Facts:
[J_963, J_604, J_762] Φ J_365
[J_829, J_788] Φ J_235
[J_106, J_886, J_92] Φ J_74
[J_29, J_515, J_600] Φ J_236
[J_29, J_306, J_897, J_956, J_654] Φ J_445
[J_389, J_121] Φ J_132
[J_389, J_727] Φ J_680
[J_795, J_632, J_762] Φ J_679
[J_255, J_306, J_124, J_236] Φ J_57
[J_189, J_632] Φ J_788
[J_788, J_761] Φ J_829
[J_677, J_949] Φ J_600
[J_427, J_761] Φ J_618
[J_181, J_300] Φ J_17
[J_114] Φ J_890
[J_672, J_906] Φ J_52
[J_356, J_600, J_890, J_774, J_365, J_361] Φ J_118
[J_359] Φ J_238
[J_359] Φ J_415
[J_597, J_600, J_236] Φ J_318
[J_973, J_121] Φ J_841
[J_982, J_91, J_485, J_213, J_884, J_126, J_797, J_445, J_966, J_344, J_118, J_236] Φ J_656
[J_982] Φ J_887
[J_53] Φ J_956
[J_53] Φ J_310
[J_362, J_415, J_57, J_79, J_126, J_949, J_869] Φ J_48
[J_502] Φ J_515
[J_502] Φ J_499
[J_415, J_543] Φ J_174
[J_57, J_897, J_126, J_124, J_445, J_419, J_122] Φ J_884
[J_57, J_821] Φ J_485
[J_622, J_17, J_774] Φ J_91
[J_543, J_519] Φ J_32
[J_467] Φ J_79
[J_242] Φ J_519
[J_727, J_887, J_519] Φ J_897
[J_483] Φ J_542
[J_246, J_618] Φ J_639
[J_246] Φ J_821
[J_928, J_632, J_235, J_159, J_542] Φ J_258
[J_121, J_604] Φ J_131
[J_121] Φ J_92
[J_887] Φ J_795
[J_213, J_814, J_245] Φ J_126
[J_657] Φ J_521
[J_814] Φ J_339
[J_79] Φ J_797
[J_515] Φ J_665
[J_126] Φ J_419
[J_230, J_308, J_636, J_588, J_720] Φ J_963
[J_129, J_22] Φ J_654
[J_129, J_670] Φ J_677
[J_665, J_208] Φ J_255
[J_665, J_469] Φ J_181
[J_762] Φ J_29
[J_208, J_588] Φ J_428
[J_446] Φ J_621
[J_446] Φ J_469
[J_821, J_869, J_245] Φ J_672
[J_821] Φ J_597
[J_224] Φ J_604
[J_224] Φ J_367
[J_469] Φ J_159
[J_966] Φ J_106
[J_122] Φ J_720
[J_122] Φ J_424
[J_245] Φ J_670
[J_588] Φ J_306
[J_178, J_22, J_618] Φ J_982
[J_344] Φ J_230
[J_344] Φ J_359
[J_670] Φ J_190
[J_742] Φ J_906
[J_742] Φ J_293
{J_771, J_427, J_190, J_362, J_626, J_213, J_884, J_632, J_924, J_235, J_215, J_746, J_22} δ e
{J_963, J_516, J_622, J_727, J_928, J_505, J_649, J_310, J_665, J_762, J_419, J_75, J_159, J_895, J_300, J_588, J_424, J_428} δ f
{J_258, J_521, J_795, J_255, J_518, J_499, J_181, J_48, J_114, J_672, J_356, J_306, J_597, J_973, J_119, J_246, J_897, J_621, J_293, J_657, J_639, J_79, J_126, J_600, J_182, J_208, J_446, J_955, J_445, J_821, J_906, J_224, J_404, J_654, J_308, J_92, J_566, J_174, J_74, J_950, J_344, J_118, J_236, J_670} δ a
{J_321, J_189, J_680, J_656, J_238, J_982, J_209, J_339, J_53, J_57, J_543, J_203, J_647, J_360, J_129, J_956, J_869, J_132, J_890, J_245, J_178, J_233, J_367, J_618} δ d
{J_829, J_29, J_131, J_788, J_359, J_796, J_502, J_467, J_483, J_951, J_52, J_121, J_887, J_91, J_710, J_814, J_515, J_475, J_519, J_32, J_124, J_679, J_797, J_469, J_841, J_774, J_720, J_542, J_216, J_429, J_361, J_742} δ b
{J_106, J_389, J_677, J_318, J_84, J_664, J_415, J_242, J_525, J_26, J_604, J_485, J_761, J_949, J_230, J_886, J_17, J_966, J_636, J_122, J_365, J_56} δ c
[J_771, J_131, J_190, J_680, J_415, J_621, J_604, J_887, J_710, J_126, J_949, J_360, J_665, J_886, J_966, J_566, J_895, J_245, J_178] Ξ 722
[J_963, J_795, J_518, J_48, J_672, J_356, J_973, J_796, J_362, J_483, J_246, J_626, J_485, J_657, J_761, J_310, J_230, J_654, J_308, J_588, J_56] Ξ 366
[J_258, J_499, J_114, J_306, J_502, J_543, J_525, J_505, J_869, J_235, J_300, J_890, J_950, J_233] Ξ 59
[J_321, J_106, J_255, J_181, J_339, J_242, J_727, J_928, J_951, J_26, J_121, J_91, J_213, J_884, J_293, J_639, J_79, J_32, J_600, J_129, J_182, J_679, J_797, J_956, J_132, J_75, J_924, J_636, J_92, J_159, J_122, J_841, J_74, J_774, J_424, J_542, J_22, J_344, J_118, J_236] Ξ 13
[J_521, J_516, J_318, J_656, J_664, J_209, J_57, J_897, J_124, J_762, J_445, J_906, J_469, J_404, J_216, J_670, J_742] Ξ 315
[J_829, J_29, J_427, J_359, J_814, J_203, J_446, J_955, J_821, J_224, J_746, J_365, J_429, J_428] Ξ 829
[J_389, J_189, J_788, J_677, J_597, J_238, J_84, J_119, J_982, J_53, J_622, J_467, J_52, J_647, J_649, J_515, J_475, J_519, J_632, J_208, J_17, J_419, J_215, J_174, J_720, J_367, J_361, J_618] Ξ 877

Known rows:
J_190: [ 23  -4 -14 -15   7   9  -4 -10   0 -12   7  -6  -4  16  -1 -13  -1  10
  23 -18  -5   4  -1  12   4 -33   1 -14 -13   9   7   0  -5   3  21  -5
 -29  -5 -14]
J_415: [-36 -22  18  -5  -3  40  31 -16  -9  -3  -6 -18  17  11 -12 -45  14 -15
  13 -28  40   7  10 -18  54 -11 -29  -1  17  -7   1  42   4  10 -15   5
 -33 -14 -18]
J_588: [ -6  45 -12  15  -1  -5  -3  23  -7  10  -1  10   7  19 -11 -11 -16 -18
  31  27 -19  -2   8  -6  26  45   0   2  -7   6   0  -5   3   2  -9 -16
  30  -3  27]
J_654: [-36  20   7 -20  -6  21  28   6 -11   3   5  -1  30   8 -22   1 -10 -14
  33  24  -8   3   0  -7  31  15 -45  10  -3  26  10  11   8   1   0   1
  12   0  23]
J_829: [  1 -12   0  -3  30 -14  34   8  16 -22 -12 -26  10  21   9 -23  12 -19
  25 -12  22   3  19 -14  -3  10  10 -22  30   1  -1  12  14   0 -18 -29
  -4  -8  -9]
J_213: [ -4   9  -4 -20  23 -17  26  -7  -2  13  -6 -19  -4  11  -4  24  12  14
  -1 -10  14   6 -39  -4  14  13  -2   7 -20  24   6  -5  13   7  -8  27
  -2 -24  18]
J_636: [-40  27   6  34 -11  10  19 -13  20  16 -14 -16  14  30  -2 -58  -9  -7
 -21 -20  21  -7  -6 -13  76  15  -8   7   1  -1  -5  46 -11  26 -30  20
 -28 -23  -6]
J_886: [-32 -17  18   2  -2  28  31 -11  -9  -2  -8 -17  16  18  -6 -49  13 -12
   9 -32  36   7   3 -18  51  -7 -18  -7  14  -4  -3  38   6  15 -19   7
 -35 -17 -15]
J_906: [-22  13   8 -12   2 -13  14  -1 -14  21  13   8  17  15 -16  -9 -15 -11
  11  15  -6   3   3  -1  16  33 -30   1   5  21   0   7   9   8   9   3
   5  10  25]
J_131: [ 11 -11 -11  13  -4  11 -29 -11   4 -20  -5 -13  -4  14   1 -38  15  -1
  18 -23  16  -9  11   3  10 -33   9 -24   5   2   9   4   8  -2   8 -18
 -25 -18 -26]
J_306: [-42  31   9 -12 -11  21  21   9 -10 -11  -4 -10  31  -4 -22  10 -14  -9
  29  30 -13   3  -8  -9  42  20 -55  10  -2  23  16  17  -6   3   8   9
  12  -5  28]
J_238: [ 20  13 -22  21  23   1 -34 -27  23 -41 -16 -23 -10 -12   9 -17   6  15
   2 -16   7   2   5  -3   2 -20   2 -23  -3 -15  13  -5 -24   5  29  -5
  -6 -20 -23]
J_121: [-12   4  -3  13  12  -8 -11  -5  10   2 -15 -27  -4  -3  -5 -13   9  -6
  -5  -8  25  -4   6 -17  30  17  -1 -14  17  -5   7  17  -3   3  -2  -5
  -8 -12  -7]
J_639: [ -6  12   9   2 -13   2 -37 -17 -13  -4   2   4  11  13   0 -22 -12   8
   3   4 -16  -2  -8  14   8 -12 -26  -7  -8  37   5  -3  13  14  20   5
  -8   5  18]
J_516: [  9  18 -13   5  -2 -14 -40 -15  -7  -3   7  18   9   7  -5 -21  -7  -4
  24  19 -15  -2  14  15 -21   6  -6 -15  -5  27   8 -28  16   0  26 -21
  23   3  16]
J_542: [ -3  -8   7  23  46 -38   0  -9  14 -18 -28 -27   3   4  23  -1   8   2
 -14  -6  32  16   4 -19   3  18   0 -59  24  10  -2   9  14  12 -15 -33
 -14  -5  -3]
J_182: [ -6  13   9   2 -13   3 -36 -16 -12  -3   1   3  10  14  -1 -21 -14   8
   6   4 -16  -3  -8  15  10 -13 -26  -5  -7  37   6  -3  16  14  20   6
 -10   5  18]
J_796: [  1  -1 -11  14  -3  -5 -14 -15  17 -37  -9 -20  14   1   1 -36  13  -1
  22 -16   9 -14  14   3 -14 -20   2 -17  13   9  17   3 -14   0  18 -15
 -10 -24 -20]

Rows:
No name comes twice in this set of rows, the named rows included.
[-14   5 -29 -18  34  15  33 -22  29   6   0 -22  12 -15 -17   7  18 -12
  21   6  31   4  22 -19   7   4 -13  -1   0 -13  21   1  -7  -8   4 -10
  18 -18 -22]  J_57
[ -3  68 -20  35 -15 -17  -5  35   0  25   1  18  -5  37 -13 -26 -26 -18
  23  25 -30 -10   5  -6  49  60  18  12 -15  -3  -7   3 -12   7 -20 -10
  26  -9  27]  J_963
[-15  -6 -11 -17   9  23  29   6  17 -10  -1 -28  12  11 -15 -23  19 -25
  35  -3  24  -8  21 -17  17   5  -2   9  23  -3  12  17  11 -11 -11 -14
   5 -14 -13]  J_29
[-11   3  -2   9  16 -16  19   4  12 -18 -14 -25  11   2  -2 -16  14 -11
  21  -8  19  -2   7 -17   8  17  -1 -18  23  -3   8  15  -9  -1  -5 -18
  -3 -20  -7]  J_483
[-27 -10  10   9  -9   7   8 -45  15 -22  -5 -10  34  12  -1 -68   7   0
   0 -29  21  -7   7   8  -1 -28 -20  -5  12  20  10  20  -3  18  12  10
 -31 -20 -21]  J_664
[-22  48  -3  13 -16  -7  24  23  -3  16   3  12  15  37 -11 -22 -27 -12
  21  16 -22  -6  -8   0  48  36 -10  13 -14  18  -4  17  -6  14 -18   6
   4  -7  26]  J_308
[ 16   0 -23  -2  24 -25   9 -39  17 -16 -10 -12   2  10   7 -13  39  17
  14 -28  29  -1 -23   8 -47 -20  27   4 -23  24  16 -37  17   2   4  14
  12 -53  -7]  J_656
[ -3  -3  10  15   4 -21 -28   6 -12  -9 -13 -30 -25 -12 -16 -14  19   0
  -4 -30  22  -5 -10 -20  26  37   3   5  27 -24  -2  17 -18   2  20  22
  -6 -22   4]  J_361
[-31  -1  18  23 -11  20 -20 -39  11 -43 -19 -20  16   4   8 -55   3   9
 -11 -29  22  -3 -11   2  27 -33 -32  -8   8  12   5  27  -8  18  14  22
 -33 -23 -14]  J_84
[-49   2  16  10  -2  23  22 -27  10   0 -17 -24  22   9  -6 -37   9  -6
 -11 -19  34   0  -7 -16  51  -4 -29   5   7  10   5  37   4  19 -19  21
 -22 -22  -6]  J_122
[-22  18  21  -1   0   1 -15   6 -24   1  -1  -1   1   2 -13   1 -15  -1
   4  10  -3   8 -19  -6  42  31 -38   3   2  12  -3  13   5   7  15  19
   0   4  33]  J_597
[-26   7  19 -20  -5   4   1  -3 -30  22   0  -6   6   8 -19   9   6   0
   7   7   8   6 -32  -5  25  23 -31  19  -9  37   4  -2  31   7  -3  29
  11 -10  39]  J_236
[-10   4   7  24  34 -25  -9  -2  12 -26 -25 -24  -7  -4  11  -2   5   0
  -9  -6  29  10  -3 -20  22  21  -9 -37  21  -4  -2  16  -1   5  -2 -15
  -9 -12   0]  J_788

The same nodes again, as new rows of numbers:
Known rows:
J_75: [ 10  -6  -1   7  -9  20  25  16  24   7 -10  18 -40]
J_361: [ 13  -8  26   9 -12  51  36  27   7  19  18 -14 -28]
J_469: [  2  -2   9  -7 -12  36  43  26  15  34  11 -23 -48]
J_17: [ 15  -1  27  -1   3  47  46  30   2  25   2 -27 -35]
J_895: [  9  -3 -17   7 -22  19  32   9   4  20 -10   8 -36]
J_236: [ 11  -3  26 -10  -3  28   4   8  -1  -4   1   0 -37]
J_124: [ -1   9  18 -17 -11  26  38  26   6  33   4 -26 -55]
J_656: [ 15  12  18  -2   7  21  25   6 -27   1  23  -7 -65]
J_502: [ -3   0  -8  -4 -16  36  40  24   0  27   5 -26 -42]
J_26: [  9   1   4   5  16  40  42  36   5  11 -10 -21 -37]
J_321: [ 20  -4 -12   0  14  30  12  18  12   6   0  -7 -40]
J_129: [ 17 -10   1  -9   7  36   6  17  15  12   0 -14 -34]
J_367: [ 29   0  -7   1  12  25  18  18  11  21   7  -9 -47]
J_359: [  1  -1   4  -3  -9  35  37  28   9  24   4 -20 -43]
J_356: [  7 -25   0   3  -8  50  17   4   6  -3  10  -4 -26]
J_121: [  2  -1   7   1  -3  38  26  32  15  13  -2 -13 -32]
J_84: [ 17   5  10   6  12  36  49  34   4  26  -4 -21 -43]
J_29: [ -4   2  11 -15 -12  33  33  28   9  26  -1 -27 -44]

Rows:
No name comes twice in this set of rows, the named rows included.
[ 12  -9   8 -15  -3  28   5  14  22  13  -9  -6 -37]  J_255
[ 12  -6 -19 -10  -3  33  22   8  -1  25   7 -22 -44]  J_543
[ 17 -21  13   0  -7  46  12   8  15   3   8   0 -25]  J_600
[ 13  -9   6 -11  -2  27   7  13  18   9  -6  -3 -36]  J_79
[ 10  -6  -5   3 -16  16  43  10  20  25   5  12 -56]  J_516
[ 23   6  30  -8   2  29   9  10 -13   7  15 -10 -45]  J_982
[ -9  12  34  -5   4  41  39  22 -36 -15  -2 -26 -42]  J_485
[  6 -10  11  -3 -15  24  20  15  27   9 -12  12 -35]  J_727
[ 62 -27   0  -9  40  28  28 -22   4  16 -18   6 -51]  J_215
[  8  -5   1   0  -7  52  46  26 -11  29  -5 -35 -24]  J_604
[ 24  -7   6  -7  -4  28  16  12  20  25   3  -3 -40]  J_208
[  8 -20  23   6  -5  71  54  22  -3  16  17 -31 -24]  J_365
[  4  13  34 -29 -11  11  13   3 -12  15   5 -12 -64]  J_445
[ 49 -36  -1 -20  30  36  28 -28   1  15 -18  -5 -49]  J_427

